Here is a tiny trained network, its code and every weight. The questions are about switching its units off for an input and a target symbol, where a switched-off unit gives its printed mean instead of its output.

import numpy as np


def w(rows, s, z=0):
    codes = np.array(rows[::2]) - 128.0
    scale = np.full(codes.shape[1], s)
    scale[-1] = z or s
    return codes * scale


def f(y):
    return np.maximum(y, 0)


def softmax(a):
    e = np.exp(a - a.max(-1, keepdims=True))
    return e / e.sum(-1, keepdims=True)


def log_softmax(a):
    a = a - a.max(-1, keepdims=True)
    return a - np.log(np.exp(a).sum(-1, keepdims=True))


def net(x, mask):
    ids = ['αγδηθμξπτφψω'.index(c) for c in x.split()]
    T = len(ids)
    res = E[ids] + P[:T]
    u = 0
    for l in range(3):
        q, k, v = (res @ M[l].T for M in (Q, K, V))
        z = softmax(np.where(np.tri(T) > 0, q @ k.T / 4**0.5, -1e9)) @ v
        res = res + np.where(mask[u], z, O[l][:, -1]) @ O[l][:, :-1]
        u += 1
        y = f(res @ A[l][:, :-1].T + A[l][:, -1])
        res = res + np.where(mask[u : u + 12], y, B[l][:, -1]) @ B[l][:, :-1]
        u += 12
    return log_softmax(res[-1] @ U[:, :-1].T + U[:, -1])


Q, K, V, O, A, B = {}, {}, {}, {}, {}, {}
E = w([
[104,128,126,110],'α',
[104,158,144,123],'γ',
[69,113,111,75],'δ',
[125,154,129,130],'η',
[111,100,108,92],'θ',
[176,113,182,174],'μ',
[91,91,85,69],'ξ',
[109,198,125,124],'π',
[109,170,119,198],'τ',
[43,174,119,67],'φ',
[149,54,154,1],'ψ',
[122,83,29,141],'ω',
],0.019)
P = w([
[111,108,254,183],'0',
[90,108,165,163],'1',
[88,99,115,148],'2',
[106,125,72,139],'3',
[141,154,36,138],'4',
[141,184,27,144],'5',
[175,226,27,163],'6',
],0.0067)
Q[0] = w([
[172,174,190,139],'L0H0',
[53,2,117,154],'L0H0',
[60,139,83,156],'L0H0',
[176,83,164,50],'L0H0',
],0.0047)
K[0] = w([
[120,143,132,183],'L0H0',
[215,123,154,55],'L0H0',
[145,130,161,173],'L0H0',
[156,255,218,103],'L0H0',
],0.0087)
V[0] = w([
[161,2,164,145],'L0H0',
[70,124,169,203],'L0H0',
[123,132,145,124],'L0H0',
[137,173,214,140],'L0H0',
],0.0065)
O[0] = w([
[116,51,198,199,65],'L0H0',
[97,55,253,121,251],'L0H0',
[88,95,211,161,151],'L0H0',
[230,193,195,212,96],'L0H0',
],0.0036,0.0013)
A[0] = w([
[154,123,132,82,57],'L0N0',
[143,164,123,119,176],'L0N1',
[228,87,141,119,231],'L0N2',
[82,126,104,101,44],'L0N3',
[118,114,119,91,162],'L0N4',
[149,202,200,128,166],'L0N5',
[129,122,124,56,213],'L0N6',
[142,115,76,176,60],'L0N7',
[175,138,115,100,33],'L0N8',
[245,136,118,196,243],'L0N9',
[167,146,116,124,2],'L0N10',
[166,74,160,119,182],'L0N11',
],0.012,0.003)
B[0] = w([
[123,115,147,2,144],'L0N0',
[97,49,83,116,167],'L0N1',
[85,187,63,83,166],'L0N2',
[205,159,190,182,206],'L0N3',
[146,205,117,161,209],'L0N4',
[108,45,45,64,189],'L0N5',
[101,219,107,168,253],'L0N6',
[129,98,105,188,157],'L0N7',
[179,148,150,89,133],'L0N8',
[82,171,91,122,187],'L0N9',
[158,138,141,168,129],'L0N10',
[98,126,105,25,167],'L0N11',
],0.0054,0.0053)
Q[1] = w([
[167,58,214,146],'L1H0',
[2,218,60,195],'L1H0',
[90,85,55,83],'L1H0',
[118,169,215,176],'L1H0',
],0.0083)
K[1] = w([
[60,87,220,148],'L1H0',
[143,188,28,118],'L1H0',
[254,107,16,81],'L1H0',
[131,104,118,42],'L1H0',
],0.0055)
V[1] = w([
[48,172,160,119],'L1H0',
[116,92,245,2],'L1H0',
[150,180,149,54],'L1H0',
[101,82,155,172],'L1H0',
],0.0079)
O[1] = w([
[128,212,54,172,253],'L1H0',
[254,159,120,133,75],'L1H0',
[152,223,50,203,150],'L1H0',
[102,181,186,141,87],'L1H0',
],0.0089,0.0038)
A[1] = w([
[108,39,203,94,172],'L1N0',
[135,176,66,211,155],'L1N1',
[214,205,234,99,131],'L1N2',
[144,58,53,173,101],'L1N3',
[107,14,104,62,154],'L1N4',
[65,194,82,39,160],'L1N5',
[199,228,138,172,1],'L1N6',
[129,164,254,12,186],'L1N7',
[38,63,78,83,129],'L1N8',
[184,137,175,243,214],'L1N9',
[186,220,43,129,153],'L1N10',
[153,81,176,129,120],'L1N11',
],0.0071,0.0063)
B[1] = w([
[103,199,163,164,146],'L1N0',
[74,106,146,69,214],'L1N1',
[155,186,93,204,142],'L1N2',
[166,157,155,139,142],'L1N3',
[178,202,232,157,153],'L1N4',
[104,93,209,136,250],'L1N5',
[112,97,115,140,144],'L1N6',
[181,169,163,184,147],'L1N7',
[172,73,132,176,195],'L1N8',
[145,192,2,94,152],'L1N9',
[176,137,110,50,240],'L1N10',
[105,166,156,188,129],'L1N11',
],0.0075,0.011)
Q[2] = w([
[254,123,143,117],'L2H0',
[200,127,170,115],'L2H0',
[96,74,162,178],'L2H0',
[123,196,98,2],'L2H0',
],0.0097)
K[2] = w([
[223,198,131,70],'L2H0',
[109,148,203,114],'L2H0',
[104,69,91,254],'L2H0',
[72,140,173,67],'L2H0',
],0.0096)
V[2] = w([
[254,50,252,59],'L2H0',
[149,165,116,197],'L2H0',
[150,91,86,139],'L2H0',
[83,208,81,157],'L2H0',
],0.0075)
O[2] = w([
[60,179,44,193,3],'L2H0',
[143,156,204,184,116],'L2H0',
[157,70,74,220,53],'L2H0',
[146,164,253,1,243],'L2H0',
],0.0077,0.0042)
A[2] = w([
[94,142,103,226,218],'L2N0',
[34,149,19,143,195],'L2N1',
[231,118,192,161,222],'L2N2',
[50,31,127,153,196],'L2N3',
[182,195,63,59,149],'L2N4',
[100,142,174,123,162],'L2N5',
[152,99,237,99,41],'L2N6',
[57,175,128,117,138],'L2N7',
[155,137,208,32,128],'L2N8',
[220,107,86,131,3],'L2N9',
[158,123,52,254,149],'L2N10',
[70,103,188,86,181],'L2N11',
],0.0078,0.0041)
B[2] = w([
[62,231,158,59,156],'L2N0',
[177,107,255,133,170],'L2N1',
[203,189,54,161,157],'L2N2',
[132,89,170,69,157],'L2N3',
[81,151,228,73,218],'L2N4',
[176,31,104,118,175],'L2N5',
[160,121,148,146,190],'L2N6',
[167,70,174,120,169],'L2N7',
[153,49,99,186,255],'L2N8',
[8,73,170,194,134],'L2N9',
[147,127,174,53,149],'L2N10',
[191,38,107,168,214],'L2N11',
],0.0054,0.015)
U = w([
[226,141,242,128,254],'α',
[155,62,227,50,60],'γ',
[174,138,93,169,166],'δ',
[253,36,155,244,85],'η',
[79,68,71,71,131],'θ',
[235,165,135,205,82],'μ',
[181,128,109,153,124],'ξ',
[99,88,37,125,238],'π',
[128,198,160,50,50],'τ',
[232,156,166,182,20],'φ',
[187,130,106,155,122],'ψ',
[108,131,244,211,49],'ω',
],0.0062,0.0079)

Each question gives the input, a string of symbols that net reads in full, and the target symbol t.
The units are the heads (4 rows each of Q, K, V and O) and the neurons (one row each of A and B). Each row of codes is followed by its name. A weight is (code - 128) times the scale printed after its matrix; where a second scale follows, it is the last column's (O, A, B and U).
mask holds one flag per unit, layer by layer, with each layer's heads first. A switched-off unit (its flag False) gives its mean, the last column of its rows in O or B, instead of its output. The means were averaged over made-up inputs and are rounded, as every weight is.
A unit's drop is (log p(t) with every unit on - log p(t) with that unit switched off) / (log p(t) with every unit on - log p(t) with every unit switched off).
most important unit: the unit with the biggest drop
k most important neurons: the k neurons with the biggest drops, biggest first
top k neurons in layer l: the k neurons of layer l with the biggest drops, biggest first
input η τ θ, target η: 2 most important neurons -> (L1N10 L2N4)
input δ ω γ θ δ ψ π, target τ: 2 most important neurons -> (L0N2 L0N6)
input ψ τ τ δ ψ δ φ, target τ: most important neuron -> (L0N2)
input ω τ γ α ω θ, target ω: 3 most important neurons -> (L1N8 L1N4 L0N7)
input ψ δ γ α φ δ μ, target γ: top 2 neurons in layer 0 -> (L0N9 L0N6)
input α μ δ τ ψ θ, target τ: top 2 neurons in layer 1 -> (L1N5 L1N10)
input ψ γ τ, target τ: 4 most important neurons -> (L0N2 L0N6 L0N11 L1N10)
input δ ω ξ α ψ π, target τ: top 4 neurons in layer 0 -> (L0N2 L0N0 L0N11 L0N6)
input τ η φ τ ψ φ δ, target τ: top 3 neurons in layer 0 -> (L0N2 L0N11 L0N0)
input θ ξ ξ δ φ φ α, target γ: top 2 neurons in layer 1 -> (L1N1 L1N10)
input ξ ψ ξ γ, target τ: top 2 neurons in layer 2 -> (L2N8 L2N11)
input θ τ α, target η: top 2 neurons in layer 1 -> (L1N10 L1N9)
input α τ ψ τ, target τ: top 2 neurons in layer 0 -> (L0N2 L0N6)
input μ γ τ θ ξ φ γ, target γ: most important neuron -> (L1N1)
input γ δ ψ γ φ φ δ, target γ: 2 most important neurons -> (L1N1 L1N10)
input δ ξ ψ γ α ξ τ, target η: 2 most important neurons -> (L2N4 L2N11)
input π φ ξ φ ω η, target ω: 3 most important neurons -> (L1N8 L1N4 L0N7)
input φ δ ω φ, target ω: top 3 neurons in layer 1 -> (L1N8 L1N4 L1N10)
input ξ ψ ω η γ ψ ω, target ω: 4 most important neurons -> (L1N4 L1N8 L0N7 L2N0)
input θ ξ ω τ α τ, target γ: top 2 neurons in layer 2 -> (L2N3 L2N8)
input τ θ φ δ ω α γ, target ω: top 3 neurons in layer 1 -> (L1N8 L1N4 L1N10)
input δ τ π, target η: most important unit -> L2H0
input τ η δ, target η: top 3 neurons in layer 2 -> (L2N4 L2N8 L2N11)
input μ α θ π ω δ, target ω: 2 most important neurons -> (L1N8 L1N4)
